Below is a small trained network, with its code and all its weights. Each question gives an input and a class and asks what happens when units are switched off, that is, made to give their printed mean instead of their output.

import numpy as np


def w(rows, s, z=0):
    codes = np.array(rows[::2]) - 128.0
    scale = np.full(codes.shape[1], s)
    scale[-1] = z or s
    return codes * scale


def norm(h):
    return h / np.sqrt((h * h).mean(-1, keepdims=True) + 1e-5)


def f(y):
    return y / 2 * (1 + np.tanh(0.7978845608 * (y + 0.044715 * y**3)))


def log_softmax(a):
    a = a - a.max(-1, keepdims=True)
    return a - np.log(np.exp(a).sum(-1, keepdims=True))


def net(x, mask):
    res = np.array(x, float).reshape(1, 4) / 4 @ E
    u = 0
    for l in range(2):
        y = f(norm(res) @ A[l][:, :-1].T + A[l][:, -1])
        res = res + np.where(mask[u : u + 5], y, B[l][:, -1]) @ B[l][:, :-1]
        u += 5
    return log_softmax(norm(res)[-1] @ U[:, :-1].T + U[:, -1])


A, B = {}, {}
E = w([
[129,128,128,126,141,122,131],'x0',
[129,103,242,118,119,126,151],'x1',
[126,129,128,127,124,131,126],'x2',
[2,125,132,106,168,134,106],'x3',
],0.0084)
A[0] = w([
[1,142,116,121,134,118,125,176],'L0N1',
[101,132,34,139,151,121,121,230],'L0N2',
[66,157,61,122,140,156,103,3],'L0N3',
[187,141,14,144,87,136,98,59],'L0N4',
[90,118,167,152,128,107,125,50],'L0N5',
],0.0072,0.0041)
B[0] = w([
[106,105,144,128,142,154,87,254],'L0N1',
[206,145,102,111,101,103,132,233],'L0N2',
[189,96,106,163,141,60,83,169],'L0N3',
[9,157,150,83,150,165,189,206],'L0N4',
[95,105,138,104,149,170,138,134],'L0N5',
],0.012,0.0065)
A[1] = w([
[153,158,56,137,146,98,175,96],'L1N1',
[116,102,2,150,161,108,43,1],'L1N2',
[149,164,67,163,117,166,156,110],'L1N3',
[133,101,190,135,101,107,172,151],'L1N4',
[169,114,159,170,166,154,83,152],'L1N5',
],0.0089,0.0045)
B[1] = w([
[51,142,146,118,140,186,165,192],'L1N1',
[254,38,63,77,35,39,48,252],'L1N2',
[4,123,151,61,195,96,127,161],'L1N3',
[170,161,38,179,119,143,94,227],'L1N4',
[124,153,133,105,50,171,162,196],'L1N5',
],0.0068,0.0045)
U = w([
[95,200,76,78,138,142,219,208],'0',
[134,128,117,153,143,103,131,40],'1',
[254,168,140,193,69,156,155,190],'2',
[136,128,133,162,158,57,141,11],'3',
[136,126,128,160,152,73,138,11],'4',
[183,90,53,68,106,61,32,176],'5',
[146,118,133,155,173,66,145,2],'6',
[70,83,201,134,152,186,80,180],'7',
],0.016,0.0066)

Each question gives the input, the list of numbers given to net, and the class t.
The units are the neurons (one row each of A and B). Each row of codes is followed by its name. A weight is (code - 128) times the scale printed after its matrix; where a second scale follows, it is the last column's (A, B and U).
mask holds one flag per neuron, layer by layer. A switched-off neuron (its flag False) gives its mean, the last column of its row in B, instead of its output. The means were averaged over made-up inputs and are rounded, as every weight is.
A unit's drop is (log p(t) with every unit on - log p(t) with that unit switched off) / (log p(t) with every unit on - log p(t) with every unit switched off).
The circuit of an input: a set's keep is (log p(t) with only the set's units on - log p(t) with every unit switched off) / (log p(t) with every unit on - log p(t) with every unit switched off). Starting from all 10 units, units are removed one at a time, each time the one whose removal leaves the highest keep (on an exact tie, the one counted first), for as long as the keep stays at least 0.8.
units of the circuit, in order: the units of the circuit, biggest drop first
k most important neurons: the k neurons with the biggest drops, biggest first
k most important neurons of layer l: the k neurons of layer l with the biggest drops, biggest first
drop of u: that unit's drop, to one decimal
input [1,2,0,0], class 2: units of the circuit, in order => [L0N4 L1N2]
input [0,-8,1,-1], class 0: units of the circuit, in order => [L0N4]
input [-1,2,3,0], class 2: units of the circuit, in order => [L0N4 L1N2]
input [3,0,7,8], class 5: 2 most important neurons => [L0N4 L0N3]
input [-5,2,-7,0], class 2: 2 most important neurons of layer 0 => [L0N4 L0N1]
input [-1,8,-6,0], class 2: 2 most important neurons => [L0N4 L0N1]
input [-3,7,-4,0], class 2: 2 most important neurons => [L0N4 L0N1]
input [-2,7,-5,0], class 2: 3 most important neurons => [L0N4 L0N1 L1N4]
input [-7,0,-4,6], class 5: drop of L1N2 => 0.2
input [-4,-5,8,-1], class 0: drop of L0N4 => 0.9
input [4,5,-6,-1], class 2: drop of L0N4 => 0.2
input [-5,1,7,2], class 7: drop of L1N4 => 0.0
